Below is a small trained network, with its code and all its weights. Each question gives an input and a target symbol and asks what happens when units are switched off, that is, made to give their printed mean instead of their output.

import numpy as np


def w(rows, s, z=0):
    codes = np.array(rows[::2]) - 128.0
    scale = np.full(codes.shape[1], s)
    scale[-1] = z or s
    return codes * scale


def norm(h):
    return h / np.sqrt((h * h).mean(-1, keepdims=True) + 1e-5)


def f(y):
    return np.maximum(y, 0)


def softmax(a):
    e = np.exp(a - a.max(-1, keepdims=True))
    return e / e.sum(-1, keepdims=True)


def log_softmax(a):
    a = a - a.max(-1, keepdims=True)
    return a - np.log(np.exp(a).sum(-1, keepdims=True))


def net(x, mask):
    ids = ['ΓΘΠΦαβω'.index(c) for c in x.split()]
    T = len(ids)
    res = E[ids] + P[:T]
    u = 0
    for l in range(2):
        r = norm(res)
        for j in range(3):
            rows = slice(2 * j, 2 * j + 2)
            q, k, v = (r @ M[l][rows].T for M in (Q, K, V))
            z = softmax(np.where(np.tri(T) > 0, q @ k.T / 2**0.5, -1e9)) @ v
            o = O[l][rows]
            res = res + np.where(mask[u + j], z, o[:, -1]) @ o[:, :-1]
        u += 3
        y = f(norm(res) @ A[l][:, :-1].T + A[l][:, -1])
        res = res + np.where(mask[u : u + 4], y, B[l][:, -1]) @ B[l][:, :-1]
        u += 4
    return log_softmax(norm(res)[-1] @ U[:, :-1].T + U[:, -1])


Q, K, V, O, A, B = {}, {}, {}, {}, {}, {}
E = w([
[84,135,166,193,46,163,58],'Γ',
[150,18,171,86,74,182,177],'Θ',
[154,92,101,24,113,19,108],'Π',
[126,116,169,89,239,132,26],'Φ',
[46,143,71,3,102,234,149],'α',
[193,212,118,124,33,121,166],'β',
[190,137,50,132,165,215,111],'ω',
],0.0063)
P = w([
[126,121,133,220,149,81,230],'0',
[184,130,146,72,40,156,47],'1',
[153,148,129,62,69,159,31],'2',
[135,172,116,55,100,165,23],'3',
[95,175,72,64,107,168,17],'4',
[83,178,74,61,114,161,9],'5',
[48,196,38,79,124,153,2],'6',
],0.0032)
Q[0] = w([
[185,183,181,172,83,26,98],'L0H0',
[177,228,115,63,171,152,234],'L0H0',
[145,85,108,64,143,188,2],'L0H1',
[103,159,98,47,43,191,27],'L0H1',
[170,93,167,239,167,94,211],'L0H2',
[110,99,201,144,100,119,98],'L0H2',
],0.0065)
K[0] = w([
[54,113,58,73,169,196,103],'L0H0',
[92,61,232,152,134,113,100],'L0H0',
[66,79,98,222,151,94,182],'L0H1',
[163,149,147,240,134,76,191],'L0H1',
[184,174,136,92,172,170,3],'L0H2',
[102,121,104,64,130,137,175],'L0H2',
],0.0067)
V[0] = w([
[253,229,213,113,93,105,104],'L0H0',
[90,225,189,45,121,142,172],'L0H0',
[185,47,242,101,201,127,62],'L0H1',
[165,65,145,115,141,131,221],'L0H1',
[92,107,56,86,175,206,175],'L0H2',
[107,113,208,208,135,84,232],'L0H2',
],0.0039)
O[0] = w([
[122,179,65,187,120,34,180,255],'L0H0',
[110,173,134,74,4,75,137,145],'L0H0',
[113,214,98,204,75,43,186,1],'L0H1',
[130,202,201,150,61,210,57,177],'L0H1',
[102,118,210,174,96,101,190,142],'L0H2',
[162,93,132,194,163,139,50,64],'L0H2',
],0.0041,0.0013)
A[0] = w([
[142,164,236,114,240,102,74,21],'L0N0',
[83,160,141,98,145,101,143,5],'L0N1',
[131,97,129,83,112,3,106,36],'L0N2',
[217,148,158,124,92,120,170,47],'L0N3',
],0.0056,0.002)
B[0] = w([
[90,37,1,128,42,96,153,253],'L0N0',
[126,160,148,144,167,139,150,147],'L0N1',
[155,155,242,100,193,158,120,251],'L0N2',
[106,103,63,137,135,79,148,218],'L0N3',
],0.0054,0.0014)
Q[1] = w([
[86,66,118,49,149,110,33],'L1H0',
[196,147,248,128,210,27,155],'L1H0',
[112,130,203,231,169,122,171],'L1H1',
[145,56,134,181,29,131,80],'L1H1',
[162,146,142,1,99,150,136],'L1H2',
[154,125,147,185,176,128,229],'L1H2',
],0.0072)
K[1] = w([
[128,126,103,167,117,86,185],'L1H0',
[131,135,104,148,56,199,102],'L1H0',
[183,168,99,140,209,122,107],'L1H1',
[146,139,111,1,137,144,155],'L1H1',
[164,105,118,203,168,115,97],'L1H2',
[82,168,140,101,32,98,93],'L1H2',
],0.01)
V[1] = w([
[106,117,16,176,47,151,182],'L1H0',
[70,120,65,82,118,215,59],'L1H0',
[158,93,4,86,208,119,171],'L1H1',
[133,246,103,216,223,131,32],'L1H1',
[61,136,161,188,223,148,236],'L1H2',
[73,77,188,217,133,82,45],'L1H2',
],0.0043)
O[1] = w([
[144,164,67,209,86,224,164,79],'L1H0',
[41,31,41,163,123,146,142,148],'L1H0',
[198,110,21,12,159,116,142,62],'L1H1',
[199,150,128,102,36,126,24,4],'L1H1',
[25,169,93,4,8,167,79,87],'L1H2',
[52,56,96,146,102,2,106,138],'L1H2',
],0.0043,0.0025)
A[1] = w([
[90,146,149,149,81,149,175,6],'L1N0',
[110,64,149,121,153,128,253,189],'L1N1',
[149,162,215,99,65,115,199,16],'L1N2',
[148,136,192,155,95,134,106,215],'L1N3',
],0.0042,0.0012)
B[1] = w([
[74,196,62,170,90,107,153,183],'L1N0',
[127,185,101,202,224,68,148,248],'L1N1',
[9,164,108,97,116,55,254,187],'L1N2',
[138,217,128,174,169,148,102,220],'L1N3',
],0.0039,0.0018)
U = w([
[68,115,128,22,49,229,158,4],'Γ',
[158,171,234,46,173,26,108,189],'Θ',
[148,235,31,157,58,18,199,52],'Π',
[69,76,183,185,190,125,253,254],'Φ',
[118,2,29,144,137,53,74,133],'α',
[239,148,106,172,190,209,120,141],'β',
[73,157,196,244,69,128,64,191],'ω',
],0.0072,0.00041)

Each question gives the input, a string of symbols that net reads in full, and the target symbol t.
The units are the heads (2 rows each of Q, K, V and O) and the neurons (one row each of A and B). Each row of codes is followed by its name. A weight is (code - 128) times the scale printed after its matrix; where a second scale follows, it is the last column's (O, A, B and U).
mask holds one flag per unit, layer by layer, with each layer's heads first. A switched-off unit (its flag False) gives its mean, the last column of its rows in O or B, instead of its output. The means were averaged over made-up inputs and are rounded, as every weight is.
A unit's drop is (log p(t) with every unit on - log p(t) with that unit switched off) / (log p(t) with every unit on - log p(t) with every unit switched off).
The circuit of an input: a set's keep is (log p(t) with only the set's units on - log p(t) with every unit switched off) / (log p(t) with every unit on - log p(t) with every unit switched off). Starting from the 12 units with the biggest drops (on a tie, the unit counted first), units are removed one at a time, each time the one whose removal leaves the highest keep (on an exact tie, the one counted first), for as long as the keep stays at least 0.8.
units of the circuit, in order: the units of the circuit, biggest drop first
unit that matters most: the unit with the biggest drop
k most important neurons: the k neurons with the biggest drops, biggest first
k most important neurons of layer l: the k neurons of layer l with the biggest drops, biggest first
drop when u is switched off: that unit's drop, to one decimal
input Θ Γ Θ, target ω: units of the circuit, in order : (L0H1 L0H2)
input α Φ Φ Φ Π Θ β, target Φ: unit that matters most : L1H1
input β Π ω β α, target β: units of the circuit, in order : (L1H2 L0H2)
input Π β α Φ Γ, target Θ: units of the circuit, in order : (L1H0 L0N2)
input ω β Π ω Φ Φ, target Γ: units of the circuit, in order : (L1H2 L0H2)
input Φ Π β Θ Γ, target Π: units of the circuit, in order : (L0H1 L0H0)
input Θ Π β, target ω: units of the circuit, in order : (L0H1 L1H1)
input Θ α Γ Θ Θ Φ Π, target ω: units of the circuit, in order : (L0H1 L1H1 L0H2)
input Π Π ω Γ α, target Θ: units of the circuit, in order : (L1H0 L0N2)
input Γ Π ω α β Γ, target Θ: 2 most important neurons : (L0N2 L0N0)
input α Π Θ Θ Γ Π, target Φ: units of the circuit, in order : (L1H1 L0H2)
input Θ α α, target ω: units of the circuit, in order : (L0H1 L0H2 L1H1)
input Φ β Π, target Π: 2 most important neurons : (L0N3 L1N2)
input β ω Π α Γ ω Θ, target β: units of the circuit, in order : (L1H2)
input Γ α β Θ Γ, target α: units of the circuit, in order : (L0H1 L1H1)
input ω Π β Φ, target α: 2 most important neurons : (L0N0 L0N2)
input β Γ β Φ Γ, target β: 2 most important neurons of layer 0 : (L0N0 L0N3)
input Φ Π β Θ, target Π: drop when L0N3 is switched off : 0.0
input Φ Θ Π α Γ Φ, target Π: drop when L0N0 is switched off : 0.2
input ω Θ Π β Π, target Γ: units of the circuit, in order : (L1H2)
input β α Π ω α β, target β: drop when L0H1 is switched off : 0.4
input α α Θ α Θ, target Φ: drop when L1H1 is switched off : 0.2
